Below are the code and all the weights of a small trained network. Each question names an input and a target symbol and asks about switching units off, where a switched-off unit gives its printed mean instead of its output.

import numpy as np


def w(rows, s, z=0):
    codes = np.array(rows[::2]) - 128.0
    scale = np.full(codes.shape[1], s)
    scale[-1] = z or s
    return codes * scale


def norm(h):
    return h / np.sqrt((h * h).mean(-1, keepdims=True) + 1e-5)


def f(y):
    return y / 2 * (1 + np.tanh(0.7978845608 * (y + 0.044715 * y**3)))


def softmax(a):
    e = np.exp(a - a.max(-1, keepdims=True))
    return e / e.sum(-1, keepdims=True)


def log_softmax(a):
    a = a - a.max(-1, keepdims=True)
    return a - np.log(np.exp(a).sum(-1, keepdims=True))


def net(x, mask):
    ids = ['αγδεζθλμξπστφψω'.index(c) for c in x.split()]
    T = len(ids)
    res = E[ids] + P[:T]
    r = norm(res)
    for j in range(3):
        rows = slice(2 * j, 2 * j + 2)
        q, k, v = (r @ M[0][rows].T for M in (Q, K, V))
        z = softmax(np.where(np.tri(T) > 0, q @ k.T / 2**0.5, -1e9)) @ v
        o = O[0][rows]
        res = res + np.where(mask[j], z, o[:, -1]) @ o[:, :-1]
    y = f(norm(res) @ A[0][:, :-1].T + A[0][:, -1])
    res = res + np.where(mask[3:19], y, B[0][:, -1]) @ B[0][:, :-1]
    return log_softmax(norm(res)[-1] @ U[:, :-1].T + U[:, -1])


Q, K, V, O, A, B = {}, {}, {}, {}, {}, {}
E = w([
[146,137,144,109],'α',
[160,99,129,165],'γ',
[103,181,217,32],'δ',
[119,110,120,159],'ε',
[117,112,112,148],'ζ',
[131,105,120,143],'θ',
[158,106,132,157],'λ',
[140,123,131,37],'μ',
[143,157,110,109],'ξ',
[101,158,197,167],'π',
[131,100,179,154],'σ',
[182,152,204,63],'τ',
[112,111,119,164],'φ',
[46,156,72,253],'ψ',
[125,179,102,134],'ω',
],0.018)
P = w([
[168,198,116,253],'0',
[77,150,110,169],'1',
[83,117,99,151],'2',
[91,93,95,141],'3',
[91,71,93,127],'4',
[96,54,87,114],'5',
[101,36,91,110],'6',
[111,25,86,105],'7',
],0.0034)
Q[0] = w([
[188,157,128,148],'h1',
[154,94,91,146],'h1',
[183,88,134,176],'h2',
[52,77,83,184],'h2',
[76,55,110,186],'h3',
[3,109,71,100],'h3',
],0.021)
K[0] = w([
[121,159,93,121],'h1',
[108,99,81,87],'h1',
[160,35,163,81],'h2',
[24,85,132,125],'h2',
[177,158,172,245],'h3',
[158,251,92,183],'h3',
],0.02)
V[0] = w([
[120,211,107,155],'h1',
[135,116,47,84],'h1',
[61,116,190,160],'h2',
[40,79,129,63],'h2',
[128,122,151,113],'h3',
[1,97,87,178],'h3',
],0.0083)
O[0] = w([
[150,32,180,115,243],'h1',
[43,119,178,227,52],'h1',
[254,122,119,110,153],'h2',
[237,142,193,210,2],'h2',
[106,119,99,114,106],'h3',
[2,82,224,134,97],'h3',
],0.0045,0.0033)
A[0] = w([
[137,127,113,113,86],'n1',
[201,155,171,123,84],'n2',
[123,246,130,226,181],'n3',
[74,146,51,196,35],'n4',
[208,71,163,124,2],'n5',
[163,83,70,110,33],'n6',
[132,131,118,119,117],'n7',
[170,158,93,140,136],'n8',
[145,211,89,131,109],'n9',
[121,82,79,85,135],'n10',
[192,44,122,184,34],'n11',
[73,87,135,168,48],'n12',
[144,145,47,79,126],'n13',
[140,184,120,42,94],'n14',
[138,176,116,135,85],'n15',
[106,60,56,184,149],'n16',
],0.013,0.0033)
B[0] = w([
[126,99,148,128,123],'n1',
[114,154,66,44,168],'n2',
[4,61,215,203,214],'n3',
[247,196,147,44,247],'n4',
[164,99,68,181,178],'n5',
[82,206,180,121,154],'n6',
[137,113,138,127,127],'n7',
[124,67,172,117,146],'n8',
[46,86,106,161,171],'n9',
[85,65,139,143,174],'n10',
[99,89,250,81,223],'n11',
[58,65,46,123,170],'n12',
[38,107,131,87,212],'n13',
[166,154,185,228,195],'n14',
[80,105,145,131,128],'n15',
[195,192,34,163,254],'n16',
],0.019,0.0061)
U = w([
[124,127,67,132,92],'α',
[136,159,110,109,86],'γ',
[147,188,217,175,2],'δ',
[122,142,58,46,73],'ε',
[167,138,99,103,204],'ζ',
[145,121,194,130,30],'θ',
[60,204,120,37,125],'λ',
[34,81,176,162,209],'μ',
[133,91,73,142,195],'ξ',
[142,150,134,119,63],'π',
[160,43,173,34,100],'σ',
[183,156,148,131,75],'τ',
[131,130,104,136,72],'φ',
[119,169,92,252,110],'ψ',
[138,48,88,179,191],'ω',
],0.017,0.0033)

Each question gives the input, a string of symbols that net reads in full, and the target symbol t.
The units are the heads (2 rows each of Q, K, V and O) and the neurons (one row each of A and B). Each row of codes is followed by its name. A weight is (code - 128) times the scale printed after its matrix; where a second scale follows, it is the last column's (O, A, B and U).
mask holds one flag per unit, heads first, then neurons. A switched-off unit (its flag False) gives its mean, the last column of its rows in O or B, instead of its output. The means were averaged over made-up inputs and are rounded, as every weight is.
A unit's drop is (log p(t) with every unit on - log p(t) with that unit switched off) / (log p(t) with every unit on - log p(t) with every unit switched off).
The circuit of an input: a set's keep is (log p(t) with only the set's units on - log p(t) with every unit switched off) / (log p(t) with every unit on - log p(t) with every unit switched off). Starting from the 12 units with the biggest drops (on a tie, the unit counted first), units are removed one at a time, each time the one whose removal leaves the highest keep (on an exact tie, the one counted first), for as long as the keep stays at least 0.8.
units of the circuit, in order: the units of the circuit, biggest drop first
top k neurons: the k neurons with the biggest drops, biggest first
which heads matter: for each layer, one digit per head in row order, 1 if its drop is at least 0.15 and else 0, layers parted by /
input ψ α ω ω φ, target ω: top 4 neurons : [n12; n4; n2; n6]
input γ δ δ ω π δ, target δ: top neuron : [n14]
input ζ δ λ, target δ: top 2 neurons : [n11; n6]
input λ λ ψ ω δ ω ζ, target δ: units of the circuit, in order : [h2; n11; n16]
input ω ψ θ ξ σ, target σ: top 2 neurons : [n11; n3]
input σ θ γ, target δ: units of the circuit, in order : [n11; n16; h1]
input λ ω τ, target δ: top 3 neurons : [n14; n16; n3]
input π σ ω σ λ, target σ: units of the circuit, in order : [n11; n3]
input λ μ ω λ ω λ θ, target δ: units of the circuit, in order : [h2; n11; n16; h1]
input π λ μ, target μ: top 3 neurons : [n4; n14; n13]
input λ τ λ λ, target λ: units of the circuit, in order : [n6; n14]
input σ ξ ω λ, target ω: which heads matter : 100
input τ ω ω ψ ξ, target μ: top 2 neurons : [n13; n10]
input π σ θ π, target λ: units of the circuit, in order : [n2; h1]
input φ α π δ ω ζ π π, target ε: top 4 neurons : [n14; n3; n11; n2]
input λ φ δ σ ζ, target δ: units of the circuit, in order : [h2; n16; n11]
input λ γ σ φ π π ξ ε, target δ: which heads matter : 011
input τ ξ π δ σ, target σ: which heads matter : 010
input μ ω φ, target ψ: which heads matter : 111
input π π π, target ε: top 2 neurons : [n2; n11]
input μ ω π μ ζ, target ψ: units of the circuit, in order : [n16]
input δ α λ π τ λ, target δ: top 3 neurons : [n6; n11; n16]
input φ δ ξ δ π γ θ α, target μ: which heads matter : 001
input σ ω φ γ λ, target ω: which heads matter : 110
input μ λ σ ω φ ω ω, target ε: top 4 neurons : [n4; n14; n11; n12]
input τ φ σ ξ π α, target μ: which heads matter : 000
input ψ π α φ λ ω, target μ: top neuron : [n9]
input ξ π γ λ π, target λ: top 2 neurons : [n2; n16]
input ω α ω φ θ ω, target ε: top 2 neurons : [n11; n4]
